(in the rows, 128 means zero)
Each row is followed by its group and then its class within the group.
[105  99  71  88 146 108 100 110 145 111 161 195 185 175 161 122  96 127
 116 117 127 133 116 145 102 161 124 146  97 198 100 141 133 171 155 144
  98 141 129 118 171 131 130 143 130 134 119 118 137 147  44 120 101 186
  76  10 129 122 147 149 133 141 130  99  28 128 217 112 154 165 143 159
 114 138]
dib/[98]
[142 150  77  87 113 116 131 130 140 109 135 174 175 167 158 145 176 132
 103 110 138 129 202 137 104 130 114 168  94 176  83 155 125 107 146 189
  72 132 141 124  92 126 130 134 117  94 131 120 144 184 114 131  58  82
  86 149 116 124 143 150 152  98 134 104  57 125 156 129 134 129 161 102
 101 144]
Zaro/[88]
[146 121 115 101 158 128 120 123 143 131 166 156 158 180 158 125 138 122
 100 122 130 134 166 128 111 143 109 166 114 218 106 145 137 136 133 145
 104 121 141 126 138 129 134 153 127 100 123 125 151 169  87 123 137 134
  75 135 138 134 150 144 130 164 134 106 108 130 165 117 161 122 169 125
 121 138]
dib/[94]
[143 150  43  95 137 117 124 126 135 125 133 149 158 162 129 134 160 125
 104 118 127 127 200 135 103 133 123 172  85 171 101 147 133 120 134 177
  96 126 143 125  99 126 135 127 119 107 118 121 133 177 112 133  76  60
  91 165 118 132 189 137 138 103 134 108  55 131 172 123 137 126 184 118
 113 147]
Zaro/[92]
[139 102  99  96 129 113 124 136 141 118 126 192 165 179 146 116 154 127
  93 125 128 130 167 132 114 136 121 164 113 208 105 112 137 132 148 172
 107 122 131 122 131 121 123 141 136 115 107 133 145 178  74 129 195 113
  81  55 120 141 196 138 132 147 137 111  99 125 165 118 137 130 161 135
 109 112]
dib/[98]
[122 126  76  92  90 110 119 128 140 103  73 208 169 154 151 121 149 142
 113 118 124 128 143 133 116 137 134 166  88 175  93 100 137 147 153 173
 105 126 137 117 101 119 132 142 126 148 121 134 137 157  79 123 155 119
 109   7 107 139 190 149 140  98 136 120  77 122 175 122 120 162 140 144
  98 113]
Fuli/[93]
[133 173 107 128 130 135 150 131 145 152 138 142 178 168 165 149 132 126
 119 134 136 138 183 108 113 134 118 155 127 237  87 143 134 140 129 148
 106 128 138 127  93 147 122 131 134 121 126 122 142 167  98 119 130 117
 115  98 111 125  28 142 145 119 136 105 177 142 144 133 150 128 147 113
 101 152]
dib/[94]
[121 139  45  92 139 116 126 122 134  99 124 192 163 164 129 113 170 138
  95 112 130 125 170 128 115 134 129 176  82 194  95 101 134 107 151 184
 107 121 133 118  97 102 136 147 124 123 112 131 142 183  77 130 156  77
  73 133 111 148 252 152 144 111 138  98  54 126 167 114 124 143 193 119
 105 118]
Fuli/[93]
[139 131  74  82 119 105 118 125 137 105 137 199 177 169 152 123 154 131
 106 115 128 125 177 135 101 143 120 172  97 182  90 127 131 125 151 174
  90 126 138 122 111 114 127 155 128 106 109 132 142 179  70 144 119 135
  71 103 114 135 173 144 134 121 133 104  22 129 182 131 141 144 153 129
 104 123]
Fuli/[91]
[138 133 110 104 145 132 134 136 144 134 133 154 163 175 154 144 142 121
 110 126 134 133 170 129 100 139 118 167 114 218 102 131 138 140 132 152
 107 126 138 123 112 132 125 143 130 108 123 127 146 165  96 121 137 132
  89  79 129 128 115 138 135 138 132 114 132 137 160 126 150 131 146 122
 111 138]
dib/[98]
[133 141  60 104 125 104 123 122 125 131 129 178 147 143 109 109 166 121
 112 119 128 125 168 135 119 136 140 168 107 178 108 109 130 119 147 156
 109 126 131 117 133 116 135 133 130 121 105 131 136 183  69 134 172 101
  94 158 110 151 215 141 145 122 129 108  81 125 174 122 130 134 181 144
 109 134]
Fuli/[93]
[129 145  81  95 135 125 124 124 144 128 124 176 177 183 151 124 139 129
  97 120 138 130 175 122 112 150 116 176 110 228  93 113 131 140 136 154
 103 119 130 122 113 116 122 154 127 114 135 135 147 180  67 128 160 130
  78  94 119 138 142 137 132 141 135  98  91 131 165 114 138 136 154 121
  97 118]
dib/[98]
[135 126 120 102 163 129 127 114 138 123 179 147 159 177 142 131 154 116
 109 118 136 133 171 123  99 144 119 178 112 204  95 144 136 121 125 143
  96 119 141 121 146 127 121 147 137  90 115 135 150 185  91 141 145 157
  74 207 133 126 115 133 132 160 133 101  92 135 157 114 163 127 170 121
 138 142]
dib/[94]
[125 126  84 111 111 119 145 128 135 117 103 189 165 155 126 126 181 136
 111 118 127 127 159 127 117 128 141 171 102 190  89  97 141 128 144 180
 100 129 135 119 113 121 126 125 135 128 115 130 137 168  98 121 171 104
 117 100 108 132 158 148 150 100 137 121 125 130 144 123 129 138 150 123
 112 126]
Fuli/[93]
[133 138  77 110 131 129 130 135 146 121 104 151 167 172 149 120 137 131
 111 130 126 129 155 124 104 135 130 162 110 193  93 103 133 165 131 163
 111 120 130 123 104 126 121 135 132 118 111 134 149 151 110 134 152 143
  95 102 121 132 115 140 130 134 133 118 128 132 160 121 141 129 159 143
 119 138]
dib/[98]
[131 117 101 109 166 133 139 115 140 122 150 164 166 185 154 132 146 130
  93 120 145 131 154 118 106 139 117 167 118 249 104 113 141 117 134 146
 113 115 137 123 120 127 127 152 134 105 116 132 154 184  82 126 179 150
  68 131 140 134 164 135 129 162 139 102 148 127 154 120 160 127 170 126
 110 123]
dib/[98]
